Here is a tiny trained network, its code and every weight. The questions are about switching its units off for an input and a target symbol, where a switched-off unit gives its printed mean instead of its output.

import numpy as np


def w(rows, s, z=0):
    codes = np.array(rows[::2]) - 128.0
    scale = np.full(codes.shape[1], s)
    scale[-1] = z or s
    return codes * scale


def f(y):
    return y / 2 * (1 + np.tanh(0.7978845608 * (y + 0.044715 * y**3)))


def softmax(a):
    e = np.exp(a - a.max(-1, keepdims=True))
    return e / e.sum(-1, keepdims=True)


def log_softmax(a):
    a = a - a.max(-1, keepdims=True)
    return a - np.log(np.exp(a).sum(-1, keepdims=True))


def net(x, mask):
    ids = ['ΓΔΞΨαβζηθμπστω'.index(c) for c in x.split()]
    T = len(ids)
    res = E[ids] + P[:T]
    u = 0
    for l in range(3):
        q, k, v = (res @ M[l].T for M in (Q, K, V))
        z = softmax(np.where(np.tri(T) > 0, q @ k.T / 4**0.5, -1e9)) @ v
        res = res + np.where(mask[u], z, O[l][:, -1]) @ O[l][:, :-1]
        u += 1
        y = f(res @ A[l][:, :-1].T + A[l][:, -1])
        res = res + np.where(mask[u : u + 4], y, B[l][:, -1]) @ B[l][:, :-1]
        u += 4
    return log_softmax(res[-1] @ U[:, :-1].T + U[:, -1])


Q, K, V, O, A, B = {}, {}, {}, {}, {}, {}
E = w([
[172,75,120],'Γ',
[103,49,3],'Δ',
[142,97,103],'Ξ',
[197,212,70],'Ψ',
[173,156,136],'α',
[146,97,108],'β',
[160,197,153],'ζ',
[122,105,105],'η',
[146,96,107],'θ',
[108,113,109],'μ',
[160,85,107],'π',
[75,140,88],'σ',
[141,96,102],'τ',
[135,136,240],'ω',
],0.014)
P = w([
[36,127,210],'0',
[3,231,6],'1',
[130,125,77],'2',
[227,52,149],'3',
[223,113,130],'4',
[166,131,107],'5',
[221,99,108],'6',
[185,121,103],'7',
],0.0049)
Q[0] = w([
[96,2,187],'0.h1',
[80,22,141],'0.h1',
[169,55,72],'0.h1',
[108,110,62],'0.h1',
],0.0077)
K[0] = w([
[101,47,153],'0.h1',
[119,2,123],'0.h1',
[207,125,129],'0.h1',
[158,146,96],'0.h1',
],0.0077)
V[0] = w([
[100,228,51],'0.h1',
[3,225,5],'0.h1',
[125,64,202],'0.h1',
[2,217,153],'0.h1',
],0.0069)
O[0] = w([
[254,108,72,197],'0.h1',
[219,47,250,253],'0.h1',
[99,133,247,55],'0.h1',
[212,71,149,81],'0.h1',
],0.0067,0.0021)
A[0] = w([
[65,207,1,2],'0.n1',
[22,107,169,158],'0.n2',
[76,231,49,186],'0.n3',
[125,217,171,168],'0.n4',
],0.0069,0.0039)
B[0] = w([
[153,2,186,91],'0.n1',
[14,104,152,130],'0.n2',
[246,157,123,244],'0.n3',
[206,85,219,132],'0.n4',
],0.0053,0.0011)
Q[1] = w([
[117,254,109],'1.h1',
[147,136,181],'1.h1',
[170,202,182],'1.h1',
[147,55,58],'1.h1',
],0.0098)
K[1] = w([
[169,125,6],'1.h1',
[118,107,143],'1.h1',
[147,136,131],'1.h1',
[136,186,206],'1.h1',
],0.012)
V[1] = w([
[75,70,142],'1.h1',
[199,254,90],'1.h1',
[95,99,110],'1.h1',
[124,139,155],'1.h1',
],0.0069)
O[1] = w([
[208,51,105,14],'1.h1',
[194,224,3,4],'1.h1',
[185,44,80,29],'1.h1',
[180,144,135,13],'1.h1',
],0.0053,0.00026)
A[1] = w([
[114,151,58,1],'1.n1',
[181,88,121,192],'1.n2',
[78,154,74,85],'1.n3',
[2,121,136,68],'1.n4',
],0.01,0.0058)
B[1] = w([
[80,27,176,115],'1.n1',
[68,135,173,254],'1.n2',
[246,64,192,117],'1.n3',
[135,139,32,121],'1.n4',
],0.012,0.0048)
Q[2] = w([
[167,189,167],'2.h1',
[12,125,74],'2.h1',
[16,1,138],'2.h1',
[46,5,106],'2.h1',
],0.0072)
K[2] = w([
[161,190,186],'2.h1',
[26,192,97],'2.h1',
[16,9,103],'2.h1',
[2,34,85],'2.h1',
],0.0076)
V[2] = w([
[144,204,141],'2.h1',
[116,151,211],'2.h1',
[192,63,121],'2.h1',
[189,140,245],'2.h1',
],0.011)
O[2] = w([
[197,160,161,11],'2.h1',
[210,27,132,86],'2.h1',
[64,149,1,160],'2.h1',
[208,32,62,29],'2.h1',
],0.0098,0.0011)
A[2] = w([
[59,61,63,150],'2.n1',
[166,133,255,255],'2.n2',
[96,167,245,44],'2.n3',
[10,182,46,31],'2.n4',
],0.0094,0.004)
B[2] = w([
[150,165,255,235],'2.n1',
[92,13,22,209],'2.n2',
[87,139,30,153],'2.n3',
[164,187,105,255],'2.n4',
],0.0093,0.0063)
U = w([
[93,132,61,76],'Γ',
[155,187,254,57],'Δ',
[99,102,132,122],'Ξ',
[236,187,119,84],'Ψ',
[169,96,92,183],'α',
[98,100,124,115],'β',
[214,91,79,150],'ζ',
[94,90,178,159],'η',
[96,102,121,87],'θ',
[104,70,218,254],'μ',
[99,122,100,68],'π',
[187,77,235,188],'σ',
[107,105,131,94],'τ',
[59,21,80,45],'ω',
],0.007,0.004)

Each question gives the input, a string of symbols that net reads in full, and the target symbol t.
The units are the heads (4 rows each of Q, K, V and O) and the neurons (one row each of A and B). Each row of codes is followed by its name. A weight is (code - 128) times the scale printed after its matrix; where a second scale follows, it is the last column's (O, A, B and U).
mask holds one flag per unit, layer by layer, with each layer's heads first. A switched-off unit (its flag False) gives its mean, the last column of its rows in O or B, instead of its output. The means were averaged over made-up inputs and are rounded, as every weight is.
A unit's drop is (log p(t) with every unit on - log p(t) with that unit switched off) / (log p(t) with every unit on - log p(t) with every unit switched off).
The circuit of an input: a set's keep is (log p(t) with only the set's units on - log p(t) with every unit switched off) / (log p(t) with every unit on - log p(t) with every unit switched off). Starting from the 12 units with the biggest drops (on a tie, the unit counted first), units are removed one at a time, each time the one whose removal leaves the highest keep (on an exact tie, the one counted first), for as long as the keep stays at least 0.8.
circuit, biggest first: the units of the circuit, biggest drop first
top k neurons: the k neurons with the biggest drops, biggest first
k most important neurons of layer l: the k neurons of layer l with the biggest drops, biggest first
input Δ μ ζ, target ζ: circuit, biggest first => [2.h1, 0.h1]
input Δ σ τ, target Δ: top 2 neurons => [2.n1, 2.n2]
input ω Ψ Ξ, target ω: most important neuron of layer 0 => [0.n2]
input ζ ζ Ξ, target ζ: circuit, biggest first => [2.h1, 1.h1, 2.n2]
input ζ σ σ ζ ω μ σ, target ζ: circuit, biggest first => [2.h1, 1.h1, 1.n2, 0.h1]
input Δ Δ η β, target Δ: top 4 neurons => [2.n1, 2.n2, 2.n4, 0.n3]
input ω μ σ, target ω: top 2 neurons => [1.n4, 2.n2]
input σ θ τ, target σ: top 3 neurons => [2.n1, 2.n2, 1.n2]
input σ β θ, target σ: top 2 neurons => [2.n1, 2.n2]
input ζ ω θ, target ζ: 2 most important neurons of layer 2 => [2.n1, 2.n2]
input σ μ σ σ, target σ: 2 most important neurons of layer 2 => [2.n1, 2.n2]
input Γ Ξ Γ, target Γ: top 3 neurons => [1.n4, 0.n2, 2.n3]
input Γ β μ μ, target Γ: 2 most important neurons of layer 1 => [1.n4, 1.n2]
input Δ ω Ξ σ, target Δ: top 4 neurons => [2.n1, 2.n2, 0.n3, 2.n4]
input Γ α Ξ, target Γ: top 4 neurons => [1.n4, 0.n2, 2.n3, 2.n1]
input Γ Γ τ, target Γ: most important neuron of layer 0 => [0.n2]
input σ μ Γ, target σ: top 3 neurons => [2.n1, 2.n2, 1.n2]
input Δ τ Δ Δ Δ η, target Δ: top 3 neurons => [2.n1, 2.n2, 2.n4]
input Γ σ η, target Γ: 3 most important neurons of layer 1 => [1.n4, 1.n2, 1.n3]
input μ σ Ξ, target μ: 2 most important neurons of layer 2 => [2.n1, 2.n4]
input Δ η α Γ, target Δ: top 4 neurons => [2.n1, 2.n2, 0.n3, 2.n4]
input Δ Ξ η Γ, target Δ: 2 most important neurons of layer 2 => [2.n1, 2.n2]
input ω Ψ μ, target ω: top 2 neurons => [1.n4, 0.n2]
input Δ Γ Γ μ, target Δ: top 3 neurons => [2.n1, 2.n2, 2.n4]
input μ μ σ, target μ: 2 most important neurons of layer 0 => [0.n3, 0.n2]
input σ θ η, target σ: most important neuron of layer 0 => [0.n3]
input μ μ Ξ, target μ: most important neuron of layer 0 => [0.n3]
input Γ η π, target Γ: 2 most important neurons of layer 1 => [1.n4, 1.n2]
input σ η β μ, target σ: 3 most important neurons of layer 2 => [2.n1, 2.n2, 2.n3]
input ω α β, target ω: 2 most important neurons of layer 1 => [1.n4, 1.n3]
